[[ 0.36  3.21 -5.06]
 [-2.36 -2.68  5.58]
 [ 2.48  5.55  5.19]
 [-1.51  4.29 -0.94]
 [-0.92 -0.35 -5.51]]
->
[ 0.36 -2.68  5.19]

[[-4.30  6.25 -5.37  4.69]
 [-0.90  1.09 -1.32  1.67]]
->
[-4.30  1.09]

[[-4.43  0.59  2.92]
 [ 2.52 -4.50  3.20]
 [ 4.03 -5.24  1.06]
 [ 1.69  4.99 -1.61]
 [ 4.76 -4.16 -0.80]]
->
[-4.43 -4.50  1.06]

[[ 0.28  0.69 -2.22 -1.98]
 [-6.04  2.13 -5.62 -5.89]
 [-0.69  0.36  0.73 -3.70]
 [-0.50 -0.50 -1.23 -0.18]]
->
[ 0.28  2.13  0.73 -0.18]

[[ 4.05 -4.62  5.19 -4.63]
 [-1.57  2.62  3.56  2.39]]
->
[4.05 2.62]

[[-5.46  5.32 -3.29 -5.35  3.95]
 [ 2.96 -2.54 -3.45 -4.08  3.59]]
->
[-5.46 -2.54]
---
[[ 3.59  4.11 -0.30]
 [ 3.57  4.68  0.19]
 [-1.25 -3.48 -0.25]
 [ 3.71  5.54  0.69]]
->
[-0.30  4.68 -1.25]

[[-4.65 -0.33]
 [ 0.10 -5.09]]
->
[-0.33  0.10]

[[ 2.61  3.22  5.51  2.81 -4.92]
 [ 3.53  5.50  1.76  5.21  3.53]
 [-0.04  2.53 -6.40  3.00  3.86]]
->
[-4.92  5.21 -6.40]

[[-2.36  3.48]
 [-5.79  6.56]
 [ 5.17 -5.46]]
->
[ 3.48 -5.79]

[[ 2.70  0.46  4.01]
 [-3.60  1.64  1.40]
 [ 2.53  1.91  4.77]
 [-3.42  0.97 -0.91]]
->
[4.01 1.64 2.53]

[[ 0.23 -0.75  0.42 -0.31]
 [-6.39 -3.35 -2.38 -1.95]]
->
[-0.31 -2.38]

[[ 6.25  2.77 -4.43 -5.23  3.86]
 [ 0.22  2.33  6.55  4.60 -3.93]]
->
[3.86 4.60]
---
[[-1.85 -4.08  0.77]
 [-1.99 -4.07  0.60]
 [ 6.55  2.08  3.46]
 [ 5.83 -0.14  3.73]
 [ 6.48  1.58  3.53]]
->
[[-1.85 -4.08]
 [-1.99 -4.07]]

[[-5.70  1.31  2.35 -5.21  2.91]
 [ 0.73  1.88 -1.50  5.77 -3.35]]
->
[[-5.70  1.31]
 [ 0.73  1.88]]

[[-5.74  0.45  3.58]
 [-0.70 -3.11 -3.40]
 [-1.26 -4.52  1.61]
 [ 1.28 -2.67 -2.13]
 [-2.87 -4.40 -1.52]]
->
[[-5.74  0.45]
 [-0.70 -3.11]]

[[ 2.98 -3.29  3.41  2.52 -5.75]
 [ 1.09 -5.01  3.09 -5.50 -2.51]
 [-6.62  5.35 -5.80  5.23 -1.03]
 [ 2.02  4.73 -4.90 -4.65  5.61]
 [-1.30  1.34 -3.35 -4.96 -1.05]]
->
[[ 2.98 -3.29]
 [ 1.09 -5.01]]

[[ 0.93  3.68  0.68  2.30 -4.22]
 [ 0.07 -2.73 -1.98 -0.88  5.42]
 [ 4.75  1.56  0.15  4.73 -0.53]
 [ 0.57  3.75 -4.39  2.62  2.70]]
->
[[ 0.93  3.68]
 [ 0.07 -2.73]]

[[ 3.77 -4.50  5.47  2.90  0.08]
 [-4.32  2.22 -4.58  0.05  1.18]
 [ 1.89  4.71  0.41 -1.33  1.12]
 [ 2.69  4.09  1.30 -1.18  0.78]
 [ 3.51  3.33  2.39 -0.63  0.31]]
->
[[ 3.77 -4.50]
 [-4.32  2.22]]

[[-1.28  2.48  3.50  2.75 -2.90]
 [-0.24 -1.15  1.69 -4.81  4.68]
 [-4.11  3.95 -1.00 -2.52  3.39]
 [ 5.90 -6.23 -1.80  4.00 -2.77]
 [ 3.03 -2.69  3.61 -1.93  2.88]]
->
[[-1.28  2.48]
 [-0.24 -1.15]]
